Here is a tiny trained network, its code and every weight. The questions are about switching its units off for an input and a target symbol, where a switched-off unit gives its printed mean instead of its output.

import numpy as np


def w(rows, s, z=0):
    codes = np.array(rows[::2]) - 128.0
    scale = np.full(codes.shape[1], s)
    scale[-1] = z or s
    return codes * scale


def f(y):
    return np.maximum(y, 0)


def softmax(a):
    e = np.exp(a - a.max(-1, keepdims=True))
    return e / e.sum(-1, keepdims=True)


def log_softmax(a):
    a = a - a.max(-1, keepdims=True)
    return a - np.log(np.exp(a).sum(-1, keepdims=True))


def net(x, mask):
    ids = ['ΓΔΣαβηπφ'.index(c) for c in x.split()]
    T = len(ids)
    res = E[ids] + P[:T]
    u = 0
    for l in range(2):
        q, k, v = (res @ M[l].T for M in (Q, K, V))
        z = softmax(np.where(np.tri(T) > 0, q @ k.T / 2**0.5, -1e9)) @ v
        res = res + np.where(mask[u], z, O[l][:, -1]) @ O[l][:, :-1]
        u += 1
        y = f(res @ A[l][:, :-1].T + A[l][:, -1])
        res = res + np.where(mask[u : u + 12], y, B[l][:, -1]) @ B[l][:, :-1]
        u += 12
    return log_softmax(res[-1] @ U[:, :-1].T + U[:, -1])


Q, K, V, O, A, B = {}, {}, {}, {}, {}, {}
E = w([
[110,189,127],'Γ',
[158,206,147],'Δ',
[46,107,187],'Σ',
[6,166,114],'α',
[157,96,142],'β',
[115,147,146],'η',
[182,201,158],'π',
[110,189,129],'φ',
],0.02)
P = w([
[130,194,173],'0',
[125,192,191],'1',
[124,162,185],'2',
[128,143,172],'3',
[131,128,166],'4',
[134,112,160],'5',
[139,93,157],'6',
[142,80,153],'7',
[149,61,151],'8',
[146,42,152],'9',
[144,2,154],'10',
[152,76,114],'11',
],0.0061)
Q[0] = w([
[101,213,195],'0.h1',
[121,109,10],'0.h1',
],0.011)
K[0] = w([
[130,2,116],'0.h1',
[113,217,130],'0.h1',
],0.0097)
V[0] = w([
[126,254,87],'0.h1',
[144,130,87],'0.h1',
],0.0085)
O[0] = w([
[137,124,1,183],'0.h1',
[77,30,78,3],'0.h1',
],0.0079,0.0028)
A[0] = w([
[77,157,142,3],'0.n1',
[253,146,16,142],'0.n2',
[125,149,22,13],'0.n3',
[78,156,161,108],'0.n4',
[167,211,143,89],'0.n5',
[107,240,107,68],'0.n6',
[176,18,72,139],'0.n7',
[86,146,196,59],'0.n8',
[86,217,127,159],'0.n9',
[206,165,185,55],'0.n10',
[158,200,168,164],'0.n11',
[185,146,211,211],'0.n12',
],0.008,0.005)
B[0] = w([
[105,165,129,137],'0.n1',
[141,167,152,179],'0.n2',
[90,254,110,140],'0.n3',
[141,98,206,176],'0.n4',
[159,95,130,204],'0.n5',
[100,88,149,210],'0.n6',
[135,81,136,140],'0.n7',
[138,90,162,170],'0.n8',
[144,138,145,246],'0.n9',
[156,125,157,174],'0.n10',
[147,138,102,245],'0.n11',
[181,120,83,254],'0.n12',
],0.012,0.0074)
Q[1] = w([
[8,58,151],'1.h1',
[102,124,91],'1.h1',
],0.014)
K[1] = w([
[110,254,126],'1.h1',
[117,228,155],'1.h1',
],0.0097)
V[1] = w([
[1,80,93],'1.h1',
[62,158,169],'1.h1',
],0.0086)
O[1] = w([
[191,172,255,11],'1.h1',
[16,247,224,135],'1.h1',
],0.008,0.011)
A[1] = w([
[140,113,83,46],'1.n1',
[190,133,66,141],'1.n2',
[2,87,116,90],'1.n3',
[26,111,135,254],'1.n4',
[58,139,211,27],'1.n5',
[141,226,155,161],'1.n6',
[26,66,94,190],'1.n7',
[70,133,172,85],'1.n8',
[151,111,42,108],'1.n9',
[175,2,203,236],'1.n10',
[106,225,214,152],'1.n11',
[23,191,56,169],'1.n12',
],0.0098,0.0077)
B[1] = w([
[99,171,157,154],'1.n1',
[127,149,99,250],'1.n2',
[196,135,176,182],'1.n3',
[134,204,168,246],'1.n4',
[161,139,41,176],'1.n5',
[114,80,183,219],'1.n6',
[126,213,206,224],'1.n7',
[145,229,81,164],'1.n8',
[121,199,87,228],'1.n9',
[143,2,107,254],'1.n10',
[102,94,144,235],'1.n11',
[22,99,114,244],'1.n12',
],0.0078,0.0088)
U = w([
[29,130,127,153],'Γ',
[60,182,97,47],'Δ',
[132,121,254,250],'Σ',
[100,247,194,61],'α',
[101,58,67,99],'β',
[184,248,153,176],'η',
[109,242,96,2],'π',
[39,138,129,85],'φ',
],0.0074,0.0045)

Each question gives the input, a string of symbols that net reads in full, and the target symbol t.
The units are the heads (2 rows each of Q, K, V and O) and the neurons (one row each of A and B). Each row of codes is followed by its name. A weight is (code - 128) times the scale printed after its matrix; where a second scale follows, it is the last column's (O, A, B and U).
mask holds one flag per unit, layer by layer, with each layer's heads first. A switched-off unit (its flag False) gives its mean, the last column of its rows in O or B, instead of its output. The means were averaged over made-up inputs and are rounded, as every weight is.
A unit's drop is (log p(t) with every unit on - log p(t) with that unit switched off) / (log p(t) with every unit on - log p(t) with every unit switched off).
The circuit of an input: a set's keep is (log p(t) with only the set's units on - log p(t) with every unit switched off) / (log p(t) with every unit on - log p(t) with every unit switched off). Starting from the 12 units with the biggest drops (on a tie, the unit counted first), units are removed one at a time, each time the one whose removal leaves the highest keep (on an exact tie, the one counted first), for as long as the keep stays at least 0.8.
units of the circuit, in order: the units of the circuit, biggest drop first
most important unit: the unit with the biggest drop
top k neurons: the k neurons with the biggest drops, biggest first
k most important neurons of layer l: the k neurons of layer l with the biggest drops, biggest first
input β Δ π Δ Δ, target β: units of the circuit, in order : 1.h1, 1.n7
input Δ η Γ Δ φ Γ π β φ, target β: units of the circuit, in order : 1.h1
input φ Γ φ φ π π π φ, target π: units of the circuit, in order : 1.h1, 1.n9, 1.n10, 0.h1
input Δ Δ φ β Γ, target β: units of the circuit, in order : 1.h1, 1.n4
input β Γ Γ π φ Σ π α Γ Δ, target Σ: 4 most important neurons of layer 0 : 0.n8, 0.n4, 0.n10, 0.n5
input Γ η π Δ Σ φ, target Σ: units of the circuit, in order : 1.h1, 1.n9, 1.n6
input φ Δ α β, target β: top 3 neurons : 1.n10, 0.n7, 1.n4
input α Σ η π α β, target β: top 3 neurons : 0.n7, 1.n10, 1.n4
input Σ η η η Σ Γ β η, target β: units of the circuit, in order : 1.h1, 1.n10
input π β Γ Σ α φ β π Γ α Σ, target Σ: 3 most important neurons of layer 1 : 1.n7, 1.n3, 1.n10
input Γ π β φ, target β: units of the circuit, in order : 1.h1, 1.n4
input α α α Γ, target α: top 3 neurons : 0.n12, 1.n10, 1.n8
input η α φ β Δ Σ β π Σ π, target Σ: 4 most important neurons of layer 0 : 0.n8, 0.n4, 0.n2, 0.n10
input φ Γ α π, target π: most important unit : 0.n3
input π π π Δ β Δ Γ φ π π π Γ, target π: top 3 neurons : 1.n9, 1.n10, 1.n7
input α π φ Δ β Γ α Γ Σ π, target Σ: top 2 neurons : 0.n8, 0.n2
input φ φ Γ φ, target Γ: 2 most important neurons of layer 0 : 0.n12, 0.n3
input φ Γ π, target π: top 3 neurons : 1.n9, 0.n3, 1.n10
input Γ Γ Γ Γ, target Γ: top 2 neurons : 1.n12, 0.n12
input α Δ Γ Γ α, target α: most important unit : 1.n4
